Here is a tiny trained network, its code and every weight. The questions are about switching its units off for an input and a class, where a switched-off unit gives its printed mean instead of its output.

import numpy as np


def w(rows, s, z=0):
    codes = np.array(rows[::2]) - 128.0
    scale = np.full(codes.shape[1], s)
    scale[-1] = z or s
    return codes * scale


def f(y):
    return np.maximum(y, 0)


def log_softmax(a):
    a = a - a.max(-1, keepdims=True)
    return a - np.log(np.exp(a).sum(-1, keepdims=True))


def net(x, mask):
    res = np.array(x, float).reshape(1, 4) / 4 @ E
    y = f(res @ A[0][:, :-1].T + A[0][:, -1])
    res = res + np.where(mask, y, B[0][:, -1]) @ B[0][:, :-1]
    return log_softmax(res[-1] @ U[:, :-1].T + U[:, -1])


A, B = {}, {}
E = w([
[158,82,200,59,205,91,54,70,132],'x0',
[63,44,138,227,177,112,142,115,205],'x1',
[138,128,120,124,149,165,129,142,132],'x2',
[88,80,67,107,51,209,88,8,140],'x3',
],0.016)
A[0] = w([
[182,55,171,64,150,141,50,31,136,2],'n1',
[168,212,145,183,149,95,207,185,140,202],'n2',
[71,2,106,183,126,136,183,139,222,142],'n3',
[159,111,208,134,221,86,108,122,162,79],'n4',
[146,54,133,120,144,121,117,82,133,90],'n5',
[176,191,211,67,182,124,114,130,57,149],'n6',
[155,129,27,81,31,159,178,104,60,202],'n7',
[146,53,215,162,215,69,132,147,221,115],'n8',
],0.011,0.0057)
B[0] = w([
[156,157,194,217,174,101,186,217,56,251],'n1',
[117,173,121,217,165,110,209,152,63,233],'n2',
[17,83,107,185,131,145,63,85,118,222],'n3',
[141,68,77,74,103,112,170,130,136,212],'n4',
[172,118,104,153,141,168,170,83,132,181],'n5',
[79,207,151,45,150,43,38,159,137,242],'n6',
[245,123,78,121,60,155,155,84,157,252],'n7',
[120,12,103,48,75,164,224,131,118,238],'n8',
],0.012,0.023)
U = w([
[239,252,162,186,131,116,153,198,63,253],'0',
[183,86,52,25,60,205,171,123,155,82],'1',
[55,92,182,254,163,150,181,157,90,153],'2',
[47,163,74,199,90,186,2,46,221,61],'3',
[110,166,175,18,151,80,85,171,119,86],'4',
],0.0097,0.0066)

Each question gives the input, the list of numbers given to net, and the class t.
The units are the neurons (one row each of A and B). Each row of codes is followed by its name. A weight is (code - 128) times the scale printed after its matrix; where a second scale follows, it is the last column's (A, B and U).
mask holds one flag per neuron, in row order. A switched-off neuron (its flag False) gives its mean, the last column of its row in B, instead of its output. The means were averaged over made-up inputs and are rounded, as every weight is.
A unit's drop is (log p(t) with every unit on - log p(t) with that unit switched off) / (log p(t) with every unit on - log p(t) with every unit switched off).
The circuit of an input: a set's keep is (log p(t) with only the set's units on - log p(t) with every unit switched off) / (log p(t) with every unit on - log p(t) with every unit switched off). Starting from all 8 units, units are removed one at a time, each time the one whose removal leaves the highest keep (on an exact tie, the one counted first), for as long as the keep stays at least 0.8.
units of the circuit, in order: the units of the circuit, biggest drop first
most important unit: the unit with the biggest drop
top k neurons: the k neurons with the biggest drops, biggest first
drop when u is switched off: that unit's drop, to one decimal
input [-7,2,8,3], class 3: top 2 neurons : n3, n8
input [7,1,-5,5], class 2: top 2 neurons : n1, n7
input [1,-5,4,-5], class 4: top 2 neurons : n6, n1
input [-3,8,-2,1], class 3: units of the circuit, in order : n1, n3
input [1,5,-7,-6], class 1: top 2 neurons : n8, n1
input [4,-2,4,0], class 4: most important unit : n2
input [8,0,-3,7], class 0: top 2 neurons : n1, n3
input [7,-1,-6,-5], class 4: top 2 neurons : n6, n7
input [-7,-5,-5,1], class 1: top 3 neurons : n1, n7, n6
input [4,0,5,5], class 0: top 3 neurons : n3, n8, n1
input [6,-6,-8,0], class 4: top 3 neurons : n6, n2, n7
input [-3,8,3,3], class 3: top 2 neurons : n1, n3
input [3,-8,3,-1], class 4: top 2 neurons : n6, n2
input [7,5,-2,-5], class 1: units of the circuit, in order : n8
input [6,7,-7,-4], class 1: drop when n8 is switched off : 0.6
input [2,7,-7,-5], class 1: drop when n1 is switched off : 0.2
input [5,-7,-2,8], class 0: drop when n1 is switched off : 0.7
